Here is a tiny trained network, its code and every weight. The questions are about switching its units off for an input and a target symbol, where a switched-off unit gives its printed mean instead of its output.

import numpy as np


def w(rows, s, z=0):
    codes = np.array(rows[::2]) - 128.0
    scale = np.full(codes.shape[1], s)
    scale[-1] = z or s
    return codes * scale


def norm(h):
    return h / np.sqrt((h * h).mean(-1, keepdims=True) + 1e-5)


def f(y):
    return y / 2 * (1 + np.tanh(0.7978845608 * (y + 0.044715 * y**3)))


def softmax(a):
    e = np.exp(a - a.max(-1, keepdims=True))
    return e / e.sum(-1, keepdims=True)


def log_softmax(a):
    a = a - a.max(-1, keepdims=True)
    return a - np.log(np.exp(a).sum(-1, keepdims=True))


def net(x, mask):
    ids = ['βεηλξσφψ'.index(c) for c in x.split()]
    T = len(ids)
    res = E[ids] + P[:T]
    q, k, v = (norm(res) @ M[0].T for M in (Q, K, V))
    z = softmax(np.where(np.tri(T) > 0, q @ k.T / 3**0.5, -1e9)) @ v
    res = res + np.where(mask[0], z, O[0][:, -1]) @ O[0][:, :-1]
    y = f(norm(res) @ A[0][:, :-1].T + A[0][:, -1])
    res = res + np.where(mask[1:9], y, B[0][:, -1]) @ B[0][:, :-1]
    return log_softmax(norm(res)[-1] @ U[:, :-1].T + U[:, -1])


Q, K, V, O, A, B = {}, {}, {}, {}, {}, {}
E = w([
[123,143,71,148,121,161,133],'β',
[77,161,76,174,68,118,137],'ε',
[160,133,10,145,141,105,165],'η',
[116,169,144,154,102,139,129],'λ',
[111,155,96,84,43,146,116],'ξ',
[184,113,70,50,192,36,132],'σ',
[117,168,88,167,112,165,183],'φ',
[146,92,32,114,99,166,67],'ψ',
],0.012)
P = w([
[191,67,217,120,152,100,144],'0',
[54,47,12,53,241,237,36],'1',
[20,82,180,73,70,103,107],'2',
[132,56,71,185,31,147,95],'3',
[111,186,71,54,254,168,112],'4',
[47,85,185,71,85,103,117],'5',
[152,102,126,180,92,120,153],'6',
[149,202,76,89,205,81,122],'7',
[43,92,175,83,83,100,114],'8',
[159,99,130,180,93,119,153],'9',
[164,207,99,50,151,71,124],'10',
],0.009)
Q[0] = w([
[129,60,163,172,135,134,192],'H1',
[31,140,178,69,254,156,89],'H1',
[212,82,156,180,122,116,92],'H1',
],0.0076)
K[0] = w([
[111,96,155,201,98,71,116],'H1',
[2,224,50,116,157,140,68],'H1',
[197,115,152,188,116,139,143],'H1',
],0.0084)
V[0] = w([
[145,109,90,185,178,55,95],'H1',
[2,130,161,138,68,19,110],'H1',
[102,132,208,149,169,88,175],'H1',
],0.0065)
O[0] = w([
[143,56,202,113,132,119,129,129],'H1',
[167,131,147,75,86,205,189,33],'H1',
[75,117,136,3,169,132,171,1],'H1',
],0.0079,0.004)
A[0] = w([
[129,143,155,52,106,162,16,136],'N1',
[97,60,89,194,89,100,192,144],'N2',
[109,58,21,150,90,122,103,120],'N3',
[182,183,212,162,184,127,150,170],'N4',
[213,96,152,193,191,124,144,148],'N5',
[128,214,83,87,181,40,10,254],'N6',
[87,207,135,158,164,78,171,66],'N7',
[3,149,119,107,40,169,43,73],'N8',
],0.0075,0.0035)
B[0] = w([
[68,227,68,165,168,166,172,144],'N1',
[109,101,164,38,144,160,79,185],'N2',
[125,207,205,62,163,104,162,233],'N3',
[86,214,70,67,223,109,138,126],'N4',
[167,91,119,95,35,108,78,147],'N5',
[69,150,90,226,127,231,201,254],'N6',
[96,129,34,109,136,173,1,135],'N7',
[209,91,105,149,196,106,121,193],'N8',
],0.006,0.0096)
U = w([
[47,131,119,227,140,107,190,158],'β',
[164,44,154,108,75,244,185,98],'ε',
[134,49,158,132,82,59,87,247],'η',
[88,190,154,20,159,110,179,79],'λ',
[209,224,88,148,62,119,168,106],'ξ',
[218,106,177,75,187,150,118,227],'σ',
[85,177,94,127,229,195,89,112],'φ',
[202,96,184,254,92,128,105,52],'ψ',
],0.0087,0.0015)

Each question gives the input, a string of symbols that net reads in full, and the target symbol t.
The units are the heads (3 rows each of Q, K, V and O) and the neurons (one row each of A and B). Each row of codes is followed by its name. A weight is (code - 128) times the scale printed after its matrix; where a second scale follows, it is the last column's (O, A, B and U).
mask holds one flag per unit, heads first, then neurons. A switched-off unit (its flag False) gives its mean, the last column of its rows in O or B, instead of its output. The means were averaged over made-up inputs and are rounded, as every weight is.
A unit's drop is (log p(t) with every unit on - log p(t) with that unit switched off) / (log p(t) with every unit on - log p(t) with every unit switched off).
The circuit of an input: a set's keep is (log p(t) with only the set's units on - log p(t) with every unit switched off) / (log p(t) with every unit on - log p(t) with every unit switched off). Starting from all 9 units, units are removed one at a time, each time the one whose removal leaves the highest keep (on an exact tie, the one counted first), for as long as the keep stays at least 0.8.
circuit, biggest first: the units of the circuit, biggest drop first
most important unit: the unit with the biggest drop
top k neurons: the k neurons with the biggest drops, biggest first
input φ η ε η ψ ε η ξ ξ ξ, target φ: circuit, biggest first => H1, N8
input ξ ψ ε ψ, target ξ: circuit, biggest first => H1, N3
input ξ σ η σ ε η φ β η φ, target ξ: circuit, biggest first => N6, H1
input ξ η φ η ε φ, target ε: top 2 neurons => N3, N6
input ξ φ η η σ ξ, target ξ: top neuron => N1
input η β ψ ξ ε ξ, target ξ: circuit, biggest first => N1, H1, N6, N8
input η η λ ξ η β η ε σ ε, target η: circuit, biggest first => N6, H1, N2
input η λ η σ, target η: circuit, biggest first => H1, N8
input λ λ ε β η ε ξ σ σ ψ, target λ: circuit, biggest first => H1, N3
input η ξ η η η η σ, target η: circuit, biggest first => H1, N5
input ξ ψ φ ξ λ ε η σ φ ψ, target ξ: circuit, biggest first => H1, N3, N6
input ψ ψ η η ψ η ε, target ψ: circuit, biggest first => H1, N6
input β ε φ ξ ψ σ ε σ η ψ, target β: top 2 neurons => N6, N7
input φ η ξ ε η ξ ψ σ β, target σ: circuit, biggest first => N6, N8, H1
input ε β ξ ψ ψ σ ε, target ε: top neuron => N3
input η ψ ψ ψ, target η: circuit, biggest first => H1, N6
input η ε β φ, target η: top 2 neurons => N6, N2
input η σ λ λ η σ λ, target η: top 2 neurons => N6, N3
input ξ ψ ξ β, target ξ: top 3 neurons => N6, N3, N7
input ψ ξ ε ξ σ φ η, target ψ: top 2 neurons => N5, N1
input σ λ η ξ η β ξ, target σ: most important unit => N6
input β η λ ψ λ ε σ ξ ψ σ, target β: top 2 neurons => N6, N8
input ξ β ψ φ, target ξ: top 2 neurons => N6, N3
